Each row of numbers stands for one node and depends on some of the facts below. Use the named rows to name the rest.

Some rows with their names:
-.16,-.02,-.14,.22,-.63,.15,.40,.03,.23,.09,.03,-.28,-.02,.02,.00,.19,.07,-.06,-.24,-.41,.07,-.15,-.30,.17,-.02,-.16,-.25,-.04,.19,-.34,-.29,.00,-.06,-.35,.07,.12,-.12,-.14,.21,.13,.23,-.41,.14: sozem
.31,.14,-.09,-.13,.09,-.04,-.04,.15,.13,-.03,.37,.47,-.19,.24,-.40,.43,-.20,-.23,-.08,.37,-.10,-.04,-.18,.24,.01,.01,.01,.13,-.22,.69,-.31,.19,.02,-.23,.13,-.01,.19,.25,-.01,.36,.16,-.05,.06: zasos
-.03,-.06,-.02,.39,-.22,.14,.29,-.08,.21,.13,-.03,-.42,.17,-.13,.15,-.04,.08,-.23,-.12,-.26,-.21,-.17,-.08,.27,-.18,-.08,-.02,.10,.08,-.10,-.18,.39,-.05,-.12,.22,.12,.26,-.31,.33,-.10,.22,-.17,.31: bastir
.11,-.21,.60,-.68,-.22,-.03,-.34,-.43,.44,.02,.37,-.36,.05,.08,-.19,.37,-.29,.07,-.12,.14,.28,-.18,.06,.03,-.23,.28,.03,-.26,.14,.05,.09,.13,-.19,-.14,-.08,-.11,.02,.14,-.29,.16,.21,-.16,-.23: tolok
-.01,.03,-.02,.08,.10,.00,-.06,.03,.02,.08,-.12,-.22,.10,-.11,.16,-.16,-.03,-.04,.03,-.07,-.23,-.11,.11,.03,-.08,-.01,.10,.13,.14,.09,.03,.18,.05,.23,.14,-.10,.21,-.09,.05,-.10,-.06,.08,.17: nevum
-.04,-.07,-.02,.39,-.22,.14,.30,-.08,.22,.13,-.02,-.42,.16,-.13,.16,-.03,.08,-.21,-.12,-.26,-.20,-.17,-.08,.27,-.18,-.09,-.02,.10,.07,-.11,-.17,.39,-.04,-.12,.23,.13,.26,-.32,.32,-.10,.20,-.18,.31: dratur
-.28,.06,-.04,-.10,.26,.01,-.02,-.21,.03,-.01,-.16,-.20,.19,-.01,.30,-.22,-.05,.08,-.05,-.12,-.59,-.17,.17,-.12,-.20,-.07,.10,.15,.00,.10,.23,.05,-.01,.12,.21,-.31,.18,.14,.07,.01,.08,-.08,.22: gitro
.04,.01,-.04,.08,.07,.00,-.04,.01,.05,.06,-.11,-.20,.08,-.11,.12,-.18,-.04,-.07,.06,-.05,-.19,-.10,.09,.03,-.07,.03,.11,.11,.13,.09,.07,.17,.00,.16,.13,-.07,.17,-.11,.06,-.08,-.05,.04,.15: grizitris
-.09,-.24,-.26,-.17,.04,-.12,-.04,.02,-.33,-.13,-.19,.44,.00,.32,-.19,-.56,.17,.21,-.26,.05,.40,.20,.04,.31,.39,.15,-.02,.04,-.29,-.27,.27,-.04,-.29,-.21,-.29,.01,-.21,.04,.12,-.40,.04,.15,-.13: skuzon
.00,.06,.15,-.26,-.03,.03,-.17,.01,.21,-.04,.40,.10,.02,.19,-.15,.31,-.13,.09,.04,.17,.01,-.07,.05,-.02,-.11,-.02,-.09,-.09,-.16,.13,-.11,.08,.07,-.05,.05,.02,-.05,.14,.01,.13,-.08,-.02,.03: saflo
.14,-.13,-.30,.02,.08,-.09,-.13,-.16,.03,-.02,-.05,.07,.08,.12,-.07,-.64,-.18,.13,-.02,-.05,-.12,-.02,.20,.33,.25,.20,.09,.17,.04,-.02,.22,.13,-.21,.03,-.04,-.09,.03,-.08,.15,-.30,-.07,.18,.31: flobek
-.32,.06,-.03,-.14,.29,.02,-.01,-.24,.03,-.03,-.17,-.20,.20,.01,.33,-.22,-.06,.08,-.06,-.13,-.66,-.18,.17,-.14,-.23,-.09,.09,.15,-.02,.10,.25,.03,-.01,.10,.22,-.33,.18,.18,.05,.02,.09,-.10,.22: fegro
.20,-.07,-.12,.11,.11,-.09,-.10,-.51,-.10,-.14,.23,.38,-.06,.09,-.17,-.25,-.18,.25,-.06,-.06,.02,.22,.10,.20,.39,.08,-.05,-.06,-.17,-.30,-.07,-.36,.03,-.07,-.30,.11,-.24,.03,-.07,-.14,.17,.27,.07: doskostu
-.18,.04,.06,.25,.04,-.10,.15,-.01,.19,.02,-.02,-.37,.00,-.15,.20,-.17,-.26,-.02,.43,.19,-.31,.32,.18,-.18,.09,.28,-.01,-.05,.32,.17,.12,-.12,-.29,.19,.01,.04,.18,-.02,.06,-.09,-.26,-.05,.14: tragras
-.07,.00,.17,-.01,-.27,.14,.10,-.06,.35,.01,.47,-.07,.08,.18,-.14,.43,-.03,-.03,-.10,.01,.01,-.13,-.08,.18,-.20,-.11,-.20,-.10,-.20,-.03,-.32,.26,.05,-.26,.12,.17,.01,-.01,.24,.11,.13,-.19,.16: stados
.09,-.01,-.16,.04,.15,-.07,.22,.34,-.39,.01,-.31,.45,-.21,.06,-.19,.12,.28,-.31,-.26,.22,.17,.14,-.30,.17,.11,-.04,.12,.20,-.25,.41,-.09,.12,-.10,-.24,-.01,-.01,.20,.10,-.01,.09,.28,-.03,-.28: padrel
-.10,-.15,-.07,-.14,.09,.17,.18,.30,-.31,-.17,-.20,.22,.01,.00,-.10,.00,.39,-.21,.05,-.02,.50,.03,-.04,-.29,-.07,-.13,.18,.14,-.29,-.22,.35,-.01,.09,-.26,-.16,.11,-.19,-.09,-.12,-.09,-.17,-.16,-.35: stupidis

Facts:
Δ: sits directly inside; ω: belongs to class
flobrum Δ:fonos
kodi Δ:dodi
resem Δ:fegro ω:b
flabek Δ:broskel ω:b
brosal Δ:plovades
pagu Δ:drestover ω:c
bretu Δ:drestover ω:b
drestover Δ:podrus
brogaren Δ:drestover ω:a
flobek Δ:flobrim
nedrus Δ:pimu ω:c
plogum Δ:nevum
vave Δ:kugin ω:d
felu Δ:plovades ω:c
stopas Δ:pader
duge Δ:trosur ω:b
druval Δ:bibral ω:a
stados Δ:larin ω:a
stupidis Δ:pader ω:b
steplim Δ:traku ω:a
flovadu Δ:grizitris ω:a
serur Δ:gitro ω:b
flebe Δ:tragras ω:a
sozem Δ:bastir ω:d
skiplor Δ:flobrim ω:a
stuso Δ:tragras ω:c
ranek Δ:plovades
tolok Δ:klatre ω:a
pluda Δ:badro ω:d
troke Δ:kavir ω:b
rufi Δ:podrus ω:b
platri Δ:pader
lekul Δ:flobrim
zedral Δ:bibral ω:b
brison Δ:drestover ω:d
trisi Δ:ranek ω:d
kefe Δ:kavir ω:a
kleflur Δ:klagol ω:a
padrel Δ:brosal ω:b
plugre Δ:lekul ω:c
mupen Δ:grizitris ω:d
gostu Δ:larin ω:c
doskostu Δ:flobrim ω:c
sople Δ:flera ω:a
bromo Δ:datebik ω:a
skelu Δ:flobek ω:c
seskim Δ:tragror ω:a
flera Δ:nevum
plisten Δ:klatre ω:d
greton Δ:tragror
funo Δ:dratur ω:c
drufadrum Δ:larin ω:b
sisesti Δ:tretruper ω:d
motru Δ:vutrak ω:b
fladol Δ:stopas ω:a
govil Δ:kodi ω:a
plofe Δ:drepibir ω:b
fegro Δ:datebik
tragras Δ:kavir
nimom Δ:dodrenuk ω:a
plodre Δ:bibral ω:d
tronor Δ:tragras ω:b
teklalur Δ:klatre ω:b
rolame Δ:platri ω:d
gidas Δ:badro ω:a
mabis Δ:pader
dodrenuk Δ:trosur
zestel Δ:brutrabu ω:c
zubra Δ:flobrum ω:d
pidrik Δ:tragras ω:d
dratur Δ:larin
ziklu Δ:flobek ω:a
bibral Δ:plovades
klatre Δ:kugin
traku Δ:vutrak
naklor Δ:kugin ω:a
skuzon Δ:flobek ω:b
pimu Δ:trosur
zure Δ:dratur ω:a
drefler Δ:nevum
stoskober Δ:fonos ω:c
zasos Δ:ranek ω:a
plugil Δ:plovades ω:a
flaskikli Δ:skepok ω:c
tretruper Δ:fonos
dadur Δ:klagol ω:b
brutrabu Δ:kavir
skarim Δ:pader ω:d
kime Δ:stopas ω:c
klivo Δ:mabis ω:b
gitro Δ:datebik
brabik Δ:flera ω:c
nivu Δ:bastir ω:b
binim Δ:fegro ω:b
drepibir Δ:tragror
saflo Δ:skepok ω:a
petris Δ:tretruper ω:b
neklipi Δ:plogum ω:d
klepulo Δ:dratur ω:b
kazas Δ:kugin ω:b
bastir Δ:larin
brufibi Δ:brutrabu ω:b
sozives Δ:grizitris ω:c
lata Δ:dodi ω:d
nesam Δ:lekul ω:d
feskimak Δ:pimu ω:a
plizir Δ:flobrim ω:b
skapuflur Δ:bastir ω:c
gofabes Δ:broskel ω:c

Name these rows:
No name comes twice in this set of rows, the named rows included.
-.13,-.18,-.14,-.14,.04,-.08,.01,.10,-.32,-.08,-.23,.32,-.01,.21,-.11,-.35,.23,.13,-.22,.04,.36,.17,-.02,.18,.25,.07,.00,.01,-.26,-.22,.20,-.02,-.20,-.16,-.21,.02,-.14,.04,.08,-.29,.04,.10,-.19 -> plizir
.22,.12,-.02,-.17,.05,-.01,-.07,.10,.15,-.04,.38,.35,-.12,.23,-.32,.40,-.19,-.14,-.03,.30,-.07,-.05,-.11,.15,-.03,.01,-.02,.07,-.19,.53,-.25,.15,.03,-.17,.11,-.01,.12,.22,.00,.29,.09,-.05,.04 -> plugil
.27,-.07,-.10,.07,.20,.24,.12,-.25,-.09,-.33,.30,.36,-.02,-.13,-.22,.10,.00,-.19,.32,-.16,.29,.02,.10,-.39,.03,-.15,.22,.14,-.26,-.38,.21,-.35,.41,-.28,-.28,.22,-.37,-.11,-.33,.10,-.15,-.07,-.13 -> kime
.24,-.01,-.08,.17,.04,-.05,-.12,.01,-.01,.15,-.27,-.16,.04,-.19,.22,-.31,.06,.01,.19,-.03,-.15,-.13,-.02,-.02,-.16,.14,.02,-.11,.15,.17,.23,.13,-.05,.18,.22,-.06,.00,-.21,.12,.05,-.07,.12,.12 -> podrus
-.14,.04,.05,.23,.05,-.09,.12,.00,.17,.03,-.04,-.35,.02,-.15,.19,-.17,-.22,-.04,.38,.16,-.30,.27,.18,-.15,.06,.24,.01,-.03,.30,.17,.11,-.08,-.25,.19,.03,.01,.19,-.05,.06,-.09,-.22,-.04,.15 -> brutrabu
.00,-.09,.08,-.38,-.36,-.05,-.10,-.12,.15,.05,-.10,-.28,-.09,-.02,-.05,.02,-.17,.13,-.12,-.17,.24,-.14,-.09,-.07,.05,.13,-.02,-.12,.42,-.14,.12,-.26,-.17,-.09,-.11,-.18,-.16,.11,-.28,.17,.07,-.22,-.20 -> vave
-.09,.03,.03,.19,.05,-.06,.08,-.01,.14,.04,-.06,-.31,.04,-.13,.18,-.18,-.17,-.05,.27,.09,-.27,.15,.14,-.09,.02,.18,.04,.01,.24,.14,.10,.00,-.18,.17,.06,-.01,.18,-.07,.05,-.09,-.19,-.01,.16 -> kavir
.08,-.04,-.35,-.24,-.18,.22,.12,.25,.02,-.23,.02,.14,-.06,-.01,-.21,.00,-.02,-.13,.25,-.24,.40,-.18,-.02,-.45,.02,-.11,.16,.20,.12,-.22,.37,-.31,.19,-.29,-.13,-.02,-.42,.00,-.29,.22,-.41,-.37,-.12 -> rolame
-.10,-.03,.18,.12,-.40,.20,.23,-.09,.42,.04,.50,-.17,.11,.18,-.12,.50,.01,-.11,-.17,-.08,.00,-.16,-.16,.27,-.24,-.16,-.26,-.11,-.23,-.11,-.43,.35,.01,-.37,.16,.26,.04,-.11,.36,.10,.24,-.29,.22 -> zure
.11,-.10,-.19,-.35,-.03,-.09,-.29,-.19,.18,-.16,.49,.44,.03,.48,-.37,-.25,-.31,.33,-.07,.18,.12,.03,.18,.35,.29,.20,-.12,-.02,-.26,-.02,.05,.03,-.17,-.20,-.15,.01,-.23,.18,.16,-.14,-.11,.13,.22 -> ziklu
-.32,.11,-.03,.06,-.29,-.15,.23,.11,.21,-.05,.03,-.20,-.20,-.01,.07,.02,-.34,.18,.41,.15,-.07,.45,.02,-.36,.31,.27,-.23,-.22,.49,.01,.07,-.64,-.36,.03,-.18,.00,-.21,.22,-.11,.14,-.34,-.27,-.07 -> pidrik
.41,-.02,-.12,.24,.02,-.11,-.20,.00,-.07,.21,-.42,-.12,-.01,-.26,.30,-.40,.14,.07,.31,-.01,-.11,-.17,-.13,-.08,-.25,.23,-.07,-.33,.15,.24,.38,.10,-.10,.20,.31,-.04,-.17,-.31,.18,.15,-.08,.18,.07 -> drestover
.23,-.13,-.23,.08,.12,-.14,-.14,-.58,-.10,-.19,.26,.52,-.06,.20,-.24,-.45,-.25,.34,-.11,-.06,.06,.25,.15,.34,.54,.17,-.07,-.04,-.21,-.36,.00,-.37,-.06,-.13,-.38,.10,-.31,.07,-.02,-.24,.17,.32,.12 -> skelu
.15,-.04,-.05,-.36,.05,.29,-.04,.15,.21,-.30,.52,.28,.07,.15,-.35,.32,-.07,-.20,.36,.07,.36,-.19,.13,-.38,-.23,-.11,.18,.15,-.31,-.03,.27,.04,.29,-.34,-.05,.14,-.29,.01,-.18,.19,-.42,-.27,-.04 -> fladol

Now the same nodes, written a new way:
Some rows with their names:
-.09,-.01,.06,.03,-.47,-.06,.06,.14,.04,.23,.07,.03,.10,-.35: datebik
.06,-.04,.02,.09,.17,.20,-.01,.02,.27,-.25,-.09,.06,-.18,-.02: mupen
-.37,-.01,-.05,.01,-.36,-.19,.10,.38,.21,.17,.18,-.22,.23,-.18: lekul
-.29,-.02,-.02,.00,-.38,-.15,.09,.33,.17,.18,.16,-.18,.21,-.22: flobrim
-.19,.25,-.15,-.08,-.10,.12,.13,.48,.14,-.51,-.15,-.27,.25,.27: doskostu
-.11,.29,.22,-.18,-.13,.07,.19,-.12,.10,.06,.10,.45,.18,.28: gidas
.08,.01,.03,.16,.12,.17,-.02,.03,.25,-.23,-.11,.13,-.23,-.03: sisesti
.09,-.01,.02,.14,.13,.17,-.01,.03,.25,-.23,-.10,.11,-.21,-.04: zubra
-.08,.06,.07,.04,.15,-.14,.13,.05,.11,.26,.06,-.13,.36,-.12: flabek
-.04,-.46,.06,-.22,.33,.03,.19,-.02,.18,-.43,-.12,.04,-.23,-.04: sozem
-.09,.35,.22,-.13,-.18,.04,.17,-.11,.08,.09,.06,.50,.14,.25: nimom
-.06,.04,.08,.22,-.63,-.07,.02,.15,-.03,.21,-.04,.21,.12,-.33: kugin
-.49,.43,.38,-.53,.11,.24,-.06,-.18,.14,.22,.10,.37,.23,.37: fladol
-.12,-.04,.06,-.02,-.44,-.06,.08,.13,.05,.21,.10,-.02,.14,-.33: tostuplem
-.28,.07,.17,-.22,.39,.35,-.22,-.03,.31,-.10,-.07,.00,-.14,.07: rolame
-.06,.06,.06,.04,.12,-.14,.14,.06,.10,.29,.07,-.13,.35,-.15: plofe
-.23,.00,.29,-.05,-.52,-.01,.19,.12,.23,.01,.07,-.13,.35,-.52: ranek

Rows to name:
No name comes twice in this set of rows, the named rows included.
-.08,.27,.12,-.12,-.24,.26,.19,.27,.15,-.64,-.23,-.18,.35,-.01 -> felu
-.06,-.06,-.05,-.31,-.04,.12,.23,.25,-.05,-.59,-.24,-.13,.15,.14 -> gostu
-.03,.10,.10,.37,-.76,-.10,-.01,.16,-.08,.20,-.12,.37,.12,-.33 -> klatre
-.19,.00,.25,-.41,.00,-.05,.32,-.15,.04,-.07,.07,.41,.15,.26 -> stados
.31,.34,-.03,-.05,.56,-.20,.23,-.03,.11,.24,.21,-.48,-.16,-.19 -> bretu
.33,-.19,-.43,-.07,-.24,.61,.04,.01,-.05,-.29,.03,-.14,.50,.43 -> stuso
.19,-.14,-.13,-.16,-.22,.45,.13,-.38,.04,.25,.34,.42,.48,.56 -> flebe
-.42,.18,.21,-.28,.38,.02,-.10,.00,.14,.41,.07,-.21,.41,-.04 -> klivo
.02,.20,.10,.42,-.18,-.18,.05,.07,-.03,.25,-.17,.27,.34,-.12 -> teklalur
-.03,.44,.27,.21,-.47,.00,.09,-.09,-.03,.05,-.14,.85,.16,.26 -> tolok
-.32,.32,.14,-.16,-.08,-.06,.20,.08,.23,.02,.17,.28,.26,.38 -> skiplor
-.05,.38,.25,.06,-.34,.03,.13,-.10,.02,.06,-.04,.69,.17,.27 -> naklor
.39,.53,-.16,-.18,.24,.17,.21,.22,.01,-.48,-.08,-.45,-.33,.08 -> pagu
-.36,.16,.18,-.22,.33,.01,-.05,.01,.14,.38,.07,-.19,.40,-.05 -> stupidis

